Below are the code and all the weights of a small trained network. Each question names an input and a class and asks about switching units off, where a switched-off unit gives its printed mean instead of its output.

import numpy as np


def w(rows, s, z=0):
    codes = np.array(rows[::2]) - 128.0
    scale = np.full(codes.shape[1], s)
    scale[-1] = z or s
    return codes * scale


def norm(h):
    return h / np.sqrt((h * h).mean(-1, keepdims=True) + 1e-5)


def f(y):
    return y / 2 * (1 + np.tanh(0.7978845608 * (y + 0.044715 * y**3)))


def log_softmax(a):
    a = a - a.max(-1, keepdims=True)
    return a - np.log(np.exp(a).sum(-1, keepdims=True))


def net(x, mask):
    res = np.array(x, float).reshape(1, 7) / 4 @ E
    u = 0
    for l in range(4):
        y = f(norm(res) @ A[l][:, :-1].T + A[l][:, -1])
        res = res + np.where(mask[u : u + 10], y, B[l][:, -1]) @ B[l][:, :-1]
        u += 10
    return log_softmax(norm(res)[-1] @ U[:, :-1].T + U[:, -1])


A, B = {}, {}
E = w([
[119,47,174,253,70,32],'x0',
[131,129,132,129,127,129],'x1',
[127,128,126,128,127,129],'x2',
[130,126,127,127,128,129],'x3',
[225,198,8,179,8,148],'x4',
[254,102,13,80,220,39],'x5',
[50,240,129,160,163,79],'x6',
],0.00078)
A[0] = w([
[148,83,182,170,111,92,161],'L0N0',
[65,151,153,164,85,203,148],'L0N1',
[124,86,118,141,119,89,15],'L0N2',
[146,138,130,86,172,194,180],'L0N3',
[214,107,100,71,172,36,92],'L0N4',
[142,198,183,116,153,173,116],'L0N5',
[116,47,104,129,166,159,250],'L0N6',
[166,164,3,179,68,144,121],'L0N7',
[138,80,142,93,135,190,175],'L0N8',
[190,136,58,87,195,28,44],'L0N9',
],0.0026,0.0014)
B[0] = w([
[130,46,89,167,71,93,178],'L0N0',
[163,90,97,185,158,159,226],'L0N1',
[75,109,128,92,101,77,49],'L0N2',
[184,103,104,117,87,134,226],'L0N3',
[102,79,135,216,182,179,188],'L0N4',
[117,92,32,137,125,154,161],'L0N5',
[253,102,180,125,67,137,254],'L0N6',
[208,170,246,158,132,105,240],'L0N7',
[204,89,150,115,86,148,198],'L0N8',
[109,114,99,217,177,192,181],'L0N9',
],0.0022,0.00081)
A[1] = w([
[103,160,3,95,90,114,117],'L1N0',
[117,207,106,100,168,154,59],'L1N1',
[57,149,220,108,30,222,128],'L1N2',
[40,58,172,150,149,148,224],'L1N3',
[120,98,156,201,100,49,99],'L1N4',
[87,58,210,65,212,127,2],'L1N5',
[74,60,168,59,177,112,91],'L1N6',
[137,117,161,192,114,74,37],'L1N7',
[178,207,165,85,144,171,141],'L1N8',
[186,116,68,62,185,6,148],'L1N9',
],0.0028,0.0008)
B[1] = w([
[62,144,221,127,197,99,106],'L1N0',
[134,71,103,103,81,65,133],'L1N1',
[138,113,67,228,250,181,254],'L1N2',
[209,116,99,171,131,90,214],'L1N3',
[88,66,93,61,66,65,198],'L1N4',
[219,238,198,134,107,63,144],'L1N5',
[214,219,183,174,110,73,140],'L1N6',
[92,93,95,75,80,108,148],'L1N7',
[127,40,128,101,57,49,213],'L1N8',
[72,142,149,242,142,204,163],'L1N9',
],0.0023,0.00092)
A[2] = w([
[157,202,129,2,183,239,152],'L2N0',
[5,233,41,137,201,22,104],'L2N1',
[234,38,126,197,158,178,129],'L2N2',
[155,197,52,163,26,161,104],'L2N3',
[95,110,172,106,183,127,86],'L2N4',
[14,231,141,132,159,52,111],'L2N5',
[213,151,148,153,70,124,158],'L2N6',
[96,67,137,130,117,57,122],'L2N7',
[70,93,217,214,94,166,253],'L2N8',
[145,177,124,7,174,212,103],'L2N9',
],0.0028,0.0023)
B[2] = w([
[82,99,90,190,81,18,219],'L2N0',
[115,128,106,54,66,251,165],'L2N1',
[55,180,122,78,133,185,250],'L2N2',
[192,169,213,123,221,73,159],'L2N3',
[189,137,124,165,107,122,98],'L2N4',
[216,127,139,47,66,176,135],'L2N5',
[95,171,168,73,114,97,193],'L2N6',
[116,131,66,142,83,106,136],'L2N7',
[138,178,59,94,175,102,236],'L2N8',
[107,70,105,180,58,43,161],'L2N9',
],0.003,0.002)
A[3] = w([
[162,11,181,27,93,206,40],'L3N0',
[152,30,181,57,75,179,88],'L3N1',
[164,167,100,147,219,152,122],'L3N2',
[130,176,240,70,164,73,63],'L3N3',
[66,162,198,158,149,152,103],'L3N4',
[98,191,113,165,176,71,73],'L3N5',
[88,138,82,254,212,183,125],'L3N6',
[85,104,74,150,50,37,59],'L3N7',
[49,66,56,168,56,7,3],'L3N8',
[209,191,253,145,139,62,21],'L3N9',
],0.0038,0.0021)
B[3] = w([
[89,243,49,64,64,235,120],'L3N0',
[98,215,74,69,132,204,118],'L3N1',
[48,49,144,167,84,126,168],'L3N2',
[195,138,122,213,90,79,135],'L3N3',
[157,47,41,122,141,152,112],'L3N4',
[160,93,123,58,108,192,156],'L3N5',
[135,71,224,187,241,168,204],'L3N6',
[108,53,96,90,129,71,216],'L3N7',
[79,56,34,42,46,5,251],'L3N8',
[244,232,221,169,97,65,146],'L3N9',
],0.0034,0.0025)
U = w([
[1,18,10,27,34,16,185],'0',
[31,32,195,214,230,238,131],'1',
[226,231,232,208,62,53,5],'2',
[29,191,46,38,53,233,195],'3',
],0.0049,0.0017)

Each question gives the input, the list of numbers given to net, and the class t.
The units are the neurons (one row each of A and B). Each row of codes is followed by its name. A weight is (code - 128) times the scale printed after its matrix; where a second scale follows, it is the last column's (A, B and U).
mask holds one flag per neuron, layer by layer. A switched-off neuron (its flag False) gives its mean, the last column of its row in B, instead of its output. The means were averaged over made-up inputs and are rounded, as every weight is.
A unit's drop is (log p(t) with every unit on - log p(t) with that unit switched off) / (log p(t) with every unit on - log p(t) with every unit switched off).
The circuit of an input: a set's keep is (log p(t) with only the set's units on - log p(t) with every unit switched off) / (log p(t) with every unit on - log p(t) with every unit switched off). Starting from the 12 units with the biggest drops (on a tie, the unit counted first), units are removed one at a time, each time the one whose removal leaves the highest keep (on an exact tie, the one counted first), for as long as the keep stays at least 0.8.
units of the circuit, in order: the units of the circuit, biggest drop first
most important unit: the unit with the biggest drop
k most important neurons: the k neurons with the biggest drops, biggest first
k most important neurons of layer l: the k neurons of layer l with the biggest drops, biggest first
input [-4,-7,-8,-6,6,5,-4], class 2: units of the circuit, in order -> L0N7, L3N8
input [3,-6,-7,0,7,6,0], class 2: units of the circuit, in order -> L0N7, L2N3, L3N9
input [5,5,8,-6,-8,-4,5], class 2: most important unit -> L1N5
input [-4,-2,-6,2,8,-8,-4], class 1: 3 most important neurons -> L1N2, L1N5, L1N6
input [5,-5,0,3,-5,0,-7], class 3: units of the circuit, in order -> L2N0, L3N0
input [-2,-6,-8,-8,-4,8,-7], class 1: units of the circuit, in order -> L1N9, L3N8
input [-3,4,3,5,0,-5,7], class 3: 2 most important neurons of layer 1 -> L1N9, L1N1
input [1,-3,-6,-4,5,7,7], class 1: 2 most important neurons of layer 0 -> L0N9, L0N4
input [6,-1,6,-2,3,-2,-8], class 3: 2 most important neurons -> L2N0, L2N9
input [-1,4,-3,2,7,-6,-6], class 2: units of the circuit, in order -> L2N3, L3N9
input [-6,-1,7,-4,8,2,-2], class 2: 2 most important neurons -> L0N7, L2N3
input [-2,-7,4,2,1,3,-4], class 3: 3 most important neurons -> L1N2, L0N6, L0N7
input [-6,-2,-6,-3,-7,5,3], class 2: units of the circuit, in order -> L1N5, L1N6, L3N9
input [6,8,6,2,4,-8,3], class 1: units of the circuit, in order -> L1N2, L3N6
input [4,6,3,6,6,-6,2], class 1: 3 most important neurons of layer 1 -> L1N2, L1N5, L1N6
input [-3,4,-7,-1,1,-7,3], class 1: units of the circuit, in order -> L1N2
input [-4,2,8,3,5,1,-2], class 2: 3 most important neurons -> L0N7, L2N3, L1N8
input [5,7,4,-1,6,-1,-8], class 3: 3 most important neurons -> L2N0, L1N5, L1N6
input [3,5,-3,-7,1,6,6], class 1: 2 most important neurons -> L0N9, L0N4
input [1,-2,-7,-4,-3,-5,6], class 3: 2 most important neurons of layer 2 -> L2N1, L2N5
input [-3,5,-6,3,6,0,-6], class 2: most important unit -> L0N7
input [-5,3,-2,8,-8,1,7], class 2: 2 most important neurons -> L1N5, L1N6
input [3,5,5,-2,-5,-1,0], class 2: 3 most important neurons -> L1N5, L1N6, L2N0
input [-2,3,5,-2,5,2,7], class 3: 2 most important neurons -> L2N1, L0N6
input [-2,-2,6,8,3,1,0], class 2: 2 most important neurons -> L0N7, L1N8
